Below are the code and all the weights of a small trained network. Each question names an input and a class and asks about switching units off, where a switched-off unit gives its printed mean instead of its output.

import numpy as np


def w(rows, s, z=0):
    codes = np.array(rows[::2]) - 128.0
    scale = np.full(codes.shape[1], s)
    scale[-1] = z or s
    return codes * scale


def f(y):
    return np.maximum(y, 0)


def log_softmax(a):
    a = a - a.max(-1, keepdims=True)
    return a - np.log(np.exp(a).sum(-1, keepdims=True))


def net(x, mask):
    res = np.array(x, float).reshape(1, 7) / 4 @ E
    y = f(res @ A[0][:, :-1].T + A[0][:, -1])
    res = res + np.where(mask, y, B[0][:, -1]) @ B[0][:, :-1]
    return log_softmax(res[-1] @ U[:, :-1].T + U[:, -1])


A, B = {}, {}
E = w([
[127,129,128],'x0',
[197,65,61],'x1',
[128,128,128],'x2',
[35,41,131],'x3',
[129,128,129],'x4',
[52,202,1],'x5',
[128,128,128],'x6',
],0.0093)
A[0] = w([
[84,183,175,216],'neuron 0',
[34,48,118,42],'neuron 1',
[153,150,140,88],'neuron 2',
[213,168,86,136],'neuron 3',
[192,98,163,58],'neuron 4',
[133,91,121,32],'neuron 5',
[166,83,48,55],'neuron 6',
[101,3,209,136],'neuron 7',
[157,117,183,143],'neuron 8',
[87,116,243,3],'neuron 9',
[144,88,160,139],'neuron 10',
[172,54,164,84],'neuron 11',
[207,111,237,244],'neuron 12',
],0.022,0.0054)
B[0] = w([
[76,202,162,190],'neuron 0',
[30,60,113,197],'neuron 1',
[127,125,161,148],'neuron 2',
[134,178,55,206],'neuron 3',
[188,63,97,182],'neuron 4',
[160,155,147,141],'neuron 5',
[109,59,155,181],'neuron 6',
[230,220,165,238],'neuron 7',
[114,69,129,182],'neuron 8',
[103,137,253,193],'neuron 9',
[170,146,103,173],'neuron 10',
[194,161,77,195],'neuron 11',
[128,2,201,254],'neuron 12',
],0.046,0.02)
U = w([
[98,51,179,189],'0',
[100,254,96,142],'1',
[160,177,183,149],'2',
[34,154,114,41],'3',
[178,70,93,2],'4',
[114,145,7,160],'5',
[227,197,106,167],'6',
],0.0088,0.0063)

Each question gives the input, the list of numbers given to net, and the class t.
The units are the neurons (one row each of A and B). Each row of codes is followed by its name. A weight is (code - 128) times the scale printed after its matrix; where a second scale follows, it is the last column's (A, B and U).
mask holds one flag per neuron, in row order. A switched-off neuron (its flag False) gives its mean, the last column of its row in B, instead of its output. The means were averaged over made-up inputs and are rounded, as every weight is.
A unit's drop is (log p(t) with every unit on - log p(t) with that unit switched off) / (log p(t) with every unit on - log p(t) with every unit switched off).
The circuit of an input: a set's keep is (log p(t) with only the set's units on - log p(t) with every unit switched off) / (log p(t) with every unit on - log p(t) with every unit switched off). Starting from the 12 units with the biggest drops (on a tie, the unit counted first), units are removed one at a time, each time the one whose removal leaves the highest keep (on an exact tie, the one counted first), for as long as the keep stays at least 0.8.
units of the circuit, in order: the units of the circuit, biggest drop first
most important unit: the unit with the biggest drop
k most important neurons: the k neurons with the biggest drops, biggest first
input [1,1,-3,-3,-1,0,5], class 4: 3 most important neurons : neuron 7; neuron 9; neuron 1
input [-7,-4,-4,6,-2,-8,-5], class 2: units of the circuit, in order : neuron 7; neuron 9
input [-7,1,6,8,-2,-7,6], class 6: units of the circuit, in order : neuron 7
input [7,-1,4,7,5,-6,-8], class 2: 4 most important neurons : neuron 7; neuron 9; neuron 12; neuron 1
input [7,-2,0,7,-6,-8,-1], class 2: 2 most important neurons : neuron 7; neuron 9
input [-6,-5,-8,8,0,5,-8], class 3: units of the circuit, in order : neuron 12; neuron 1
input [3,-1,5,7,5,-3,-7], class 2: 3 most important neurons : neuron 7; neuron 9; neuron 1
input [-2,-5,-2,4,-3,-8,1], class 2: units of the circuit, in order : neuron 7; neuron 9
input [4,5,7,-7,1,2,6], class 5: units of the circuit, in order : neuron 7; neuron 3
input [-1,-7,6,3,-3,3,-8], class 3: units of the circuit, in order : neuron 12; neuron 7
input [-7,8,-5,-2,0,6,-6], class 5: 2 most important neurons : neuron 12; neuron 3
input [5,2,7,-5,-6,8,1], class 5: units of the circuit, in order : neuron 7; neuron 12
input [-4,-5,6,2,8,2,-4], class 3: units of the circuit, in order : neuron 12; neuron 7
input [3,-1,8,5,-1,4,2], class 3: most important unit : neuron 12
input [-6,4,3,-5,-5,1,6], class 5: units of the circuit, in order : neuron 7; neuron 3; neuron 12
input [7,-3,-1,2,0,-8,5], class 2: 4 most important neurons : neuron 7; neuron 9; neuron 12; neuron 11
input [3,-4,2,-1,6,4,8], class 1: 2 most important neurons : neuron 12; neuron 1
input [5,-2,3,1,-3,7,2], class 3: units of the circuit, in order : neuron 7; neuron 12
input [-4,7,-2,2,-4,-3,1], class 6: 2 most important neurons : neuron 7; neuron 11
input [-3,-8,-2,2,-8,-2,3], class 2: most important unit : neuron 0
input [7,6,-6,0,8,0,0], class 4: 3 most important neurons : neuron 7; neuron 6; neuron 0
input [6,2,8,0,-5,-4,1], class 4: 2 most important neurons : neuron 12; neuron 0
input [-5,6,-4,-6,2,3,4], class 5: 3 most important neurons : neuron 7; neuron 3; neuron 12
input [2,3,3,1,0,0,0], class 6: 4 most important neurons : neuron 12; neuron 1; neuron 9; neuron 8
